Here is a tiny trained network, its code and every weight. The questions are about switching its units off for an input and a target symbol, where a switched-off unit gives its printed mean instead of its output.

import numpy as np


def w(rows, s, z=0):
    codes = np.array(rows[::2]) - 128.0
    scale = np.full(codes.shape[1], s)
    scale[-1] = z or s
    return codes * scale


def norm(h):
    return h / np.sqrt((h * h).mean(-1, keepdims=True) + 1e-5)


def softmax(a):
    e = np.exp(a - a.max(-1, keepdims=True))
    return e / e.sum(-1, keepdims=True)


def log_softmax(a):
    a = a - a.max(-1, keepdims=True)
    return a - np.log(np.exp(a).sum(-1, keepdims=True))


def net(x, mask):
    ids = ['βεζλμξτψω'.index(c) for c in x.split()]
    T = len(ids)
    res = E[ids] + P[:T]
    u = 0
    for l in range(2):
        r = norm(res)
        for j in range(3):
            rows = slice(3 * j, 3 * j + 3)
            q, k, v = (r @ M[l][rows].T for M in (Q, K, V))
            z = softmax(np.where(np.tri(T) > 0, q @ k.T / 3**0.5, -1e9)) @ v
            o = O[l][rows]
            res = res + np.where(mask[u + j], z, o[:, -1]) @ o[:, :-1]
        u += 3
    return log_softmax(norm(res)[-1] @ U[:, :-1].T + U[:, -1])


Q, K, V, O = {}, {}, {}, {}
E = w([
[97,24,103,172,205,137,148,77],'β',
[100,92,105,45,127,60,39,141],'ε',
[131,78,162,61,163,199,116,94],'ζ',
[158,25,22,112,106,52,172,192],'λ',
[109,95,94,5,240,82,194,106],'μ',
[255,70,153,174,224,61,59,89],'ξ',
[178,37,105,144,102,121,52,185],'τ',
[77,119,196,145,150,172,44,46],'ψ',
[55,81,61,127,46,118,161,100],'ω',
],0.006)
P = w([
[131,90,131,146,117,136,141,114],'0',
[105,130,81,148,153,135,115,119],'1',
[84,125,124,143,160,108,111,148],'2',
[99,109,142,124,159,139,107,161],'3',
[158,142,109,112,132,191,137,132],'4',
[137,113,104,107,118,132,116,90],'5',
[115,149,155,138,118,72,141,114],'6',
[137,195,138,157,133,125,166,143],'7',
[135,111,173,104,121,142,132,161],'8',
[125,74,138,52,116,132,85,129],'9',
[135,191,88,70,137,114,106,138],'10',
[141,76,169,135,167,3,139,103],'11',
],0.021)
Q[0] = w([
[81,107,205,174,117,31,186,117],'L0H0',
[114,246,148,154,187,153,114,235],'L0H0',
[56,139,79,143,221,44,46,75],'L0H0',
[127,107,124,142,182,140,78,187],'L0H1',
[99,119,143,117,149,105,142,141],'L0H1',
[179,148,154,78,67,166,160,108],'L0H1',
[117,195,160,169,125,48,192,129],'L0H2',
[43,42,132,177,148,42,87,78],'L0H2',
[164,156,62,98,105,82,116,14],'L0H2',
],0.012)
K[0] = w([
[128,80,170,76,132,153,115,165],'L0H0',
[147,130,76,143,119,210,149,130],'L0H0',
[113,145,174,199,130,153,178,212],'L0H0',
[164,129,115,119,86,130,139,82],'L0H1',
[143,118,143,99,141,123,131,124],'L0H1',
[118,143,89,138,172,124,112,104],'L0H1',
[153,107,144,73,129,215,103,214],'L0H2',
[105,42,231,86,110,82,131,155],'L0H2',
[70,203,180,194,167,97,160,249],'L0H2',
],0.016)
V[0] = w([
[148,111,152,133,107,145,140,128],'L0H0',
[93,144,113,133,101,118,126,75],'L0H0',
[139,199,134,45,135,120,73,128],'L0H0',
[93,84,106,136,135,99,73,109],'L0H1',
[94,133,156,180,121,45,132,71],'L0H1',
[109,92,143,78,139,151,128,144],'L0H1',
[92,121,92,60,198,125,249,109],'L0H2',
[227,97,109,126,196,49,151,151],'L0H2',
[185,129,171,146,246,140,111,77],'L0H2',
],0.015)
O[0] = w([
[120,116,88,111,94,145,104,138,106],'L0H0',
[106,146,110,134,146,92,104,106,113],'L0H0',
[162,140,103,85,170,89,144,125,35],'L0H0',
[144,116,165,135,172,107,100,149,255],'L0H1',
[141,105,97,169,143,101,102,94,129],'L0H1',
[129,120,139,88,145,115,118,161,203],'L0H1',
[116,54,251,120,99,72,151,131,222],'L0H2',
[183,67,125,180,163,129,220,136,208],'L0H2',
[188,27,81,138,136,135,106,142,171],'L0H2',
],0.017,0.0089)
Q[1] = w([
[153,153,159,198,132,79,109,113],'L1H0',
[143,95,207,124,205,141,27,246],'L1H0',
[171,101,110,33,158,105,128,134],'L1H0',
[140,198,169,100,164,105,43,133],'L1H1',
[142,251,136,81,138,69,162,20],'L1H1',
[59,178,72,100,38,101,75,23],'L1H1',
[87,44,127,152,29,140,86,130],'L1H2',
[180,244,44,167,82,225,172,51],'L1H2',
[110,53,215,194,96,91,216,147],'L1H2',
],0.011)
K[1] = w([
[146,166,144,131,84,117,60,104],'L1H0',
[217,104,151,36,56,140,175,129],'L1H0',
[152,137,122,103,143,86,164,141],'L1H0',
[186,196,127,57,113,114,94,124],'L1H1',
[88,236,132,95,184,73,119,165],'L1H1',
[21,174,89,141,88,135,45,140],'L1H1',
[68,76,152,155,16,144,109,119],'L1H2',
[131,147,1,194,166,228,101,163],'L1H2',
[103,104,213,168,137,112,171,117],'L1H2',
],0.014)
V[1] = w([
[61,121,143,167,182,117,76,188],'L1H0',
[92,122,110,116,184,111,169,250],'L1H0',
[78,64,113,139,185,76,180,117],'L1H0',
[197,4,195,141,147,191,176,171],'L1H1',
[67,114,105,106,70,148,79,114],'L1H1',
[92,71,73,169,213,70,77,173],'L1H1',
[97,82,254,129,104,17,153,149],'L1H2',
[160,169,116,95,221,101,128,78],'L1H2',
[75,86,226,5,166,174,95,98],'L1H2',
],0.0084)
O[1] = w([
[153,139,142,123,167,116,120,150,159],'L1H0',
[136,153,182,146,162,122,78,140,153],'L1H0',
[162,163,101,133,132,124,85,122,173],'L1H0',
[86,179,113,105,102,176,127,197,249],'L1H1',
[157,105,117,106,125,118,129,94,101],'L1H1',
[161,168,113,130,104,102,104,161,170],'L1H1',
[82,168,10,164,151,115,120,116,238],'L1H2',
[140,118,173,157,133,139,97,164,111],'L1H2',
[124,107,61,135,132,128,120,145,176],'L1H2',
],0.014)
U = w([
[104,93,136,204,120,162,73,133,254],'β',
[139,145,123,147,178,114,112,146,179],'ε',
[112,126,75,11,143,127,150,148,154],'ζ',
[89,187,112,193,129,159,216,126,22],'λ',
[124,52,163,135,115,63,170,138,31],'μ',
[201,98,63,189,155,166,179,60,92],'ξ',
[129,135,186,116,109,207,123,137,64],'τ',
[175,78,129,118,101,129,57,87,58],'ψ',
[88,142,139,140,114,103,121,49,100],'ω',
],0.011,0.0085)

Each question gives the input, a string of symbols that net reads in full, and the target symbol t.
The units are the heads (3 rows each of Q, K, V and O). Each row of codes is followed by its name. A weight is (code - 128) times the scale printed after its matrix; where a second scale follows, it is the last column's (O and U).
mask holds one flag per head, layer by layer. A switched-off head (its flag False) gives its mean, the last column of its rows in O, instead of its output. The means were averaged over made-up inputs and are rounded, as every weight is.
A unit's drop is (log p(t) with every unit on - log p(t) with that unit switched off) / (log p(t) with every unit on - log p(t) with every unit switched off).
The circuit of an input: a set's keep is (log p(t) with only the set's units on - log p(t) with every unit switched off) / (log p(t) with every unit on - log p(t) with every unit switched off). Starting from all 6 units, units are removed one at a time, each time the one whose removal leaves the highest keep (on an exact tie, the one counted first), for as long as the keep stays at least 0.8.
units of the circuit, in order: the units of the circuit, biggest drop first
most important unit: the unit with the biggest drop
which heads matter: for each layer, one digit per head in row order, 1 if its drop is at least 0.15 and else 0, layers parted by /
input ω ε ψ λ ω μ, target ψ: which heads matter	001 / 011
input ξ τ ξ β ω ψ, target ξ: units of the circuit, in order	[L0H2]
input ω β ζ ψ ω ζ, target ζ: units of the circuit, in order	[L0H0, L1H1]
input β τ β ε λ ξ β ε ψ ω ε λ, target ψ: which heads matter	001 / 011
input μ ε μ τ ψ μ λ, target τ: which heads matter	001 / 001
input ε ξ β ω ω, target ξ: which heads matter	001 / 000
input τ β τ ε β μ, target τ: which heads matter	001 / 001
input μ μ λ, target μ: which heads matter	001 / 000
input μ β β ε β ε ζ ε ω ψ, target ζ: which heads matter	101 / 000
input μ τ μ λ ω β λ λ ε ζ ε, target λ: units of the circuit, in order	[L0H2, L1H2]
input β ξ ζ ε τ ε ε ω, target τ: units of the circuit, in order	[L0H2, L1H2]
input ω λ τ ψ τ μ ω ε, target τ: units of the circuit, in order	[L0H2, L1H2]
input ω β ω μ ζ μ, target ω: units of the circuit, in order	[L0H2, L1H1]
input μ μ ξ τ τ, target μ: most important unit	L0H2
input ω ψ τ ψ, target ω: which heads matter	001 / 010
input β ξ λ ζ λ τ, target λ: which heads matter	001 / 000
input μ μ ε τ β, target μ: which heads matter	001 / 000
input λ ψ ζ ξ ξ ψ ε λ ζ τ μ λ, target ζ: units of the circuit, in order	[L0H0, L0H1]
input ζ λ β μ, target ζ: which heads matter	011 / 011
input μ λ μ ψ λ τ τ, target ψ: most important unit	L0H2
input τ β ζ τ, target τ: units of the circuit, in order	[L1H2, L0H2]
input ψ ψ ω ξ, target ψ: units of the circuit, in order	[L0H2, L1H1, L1H2]
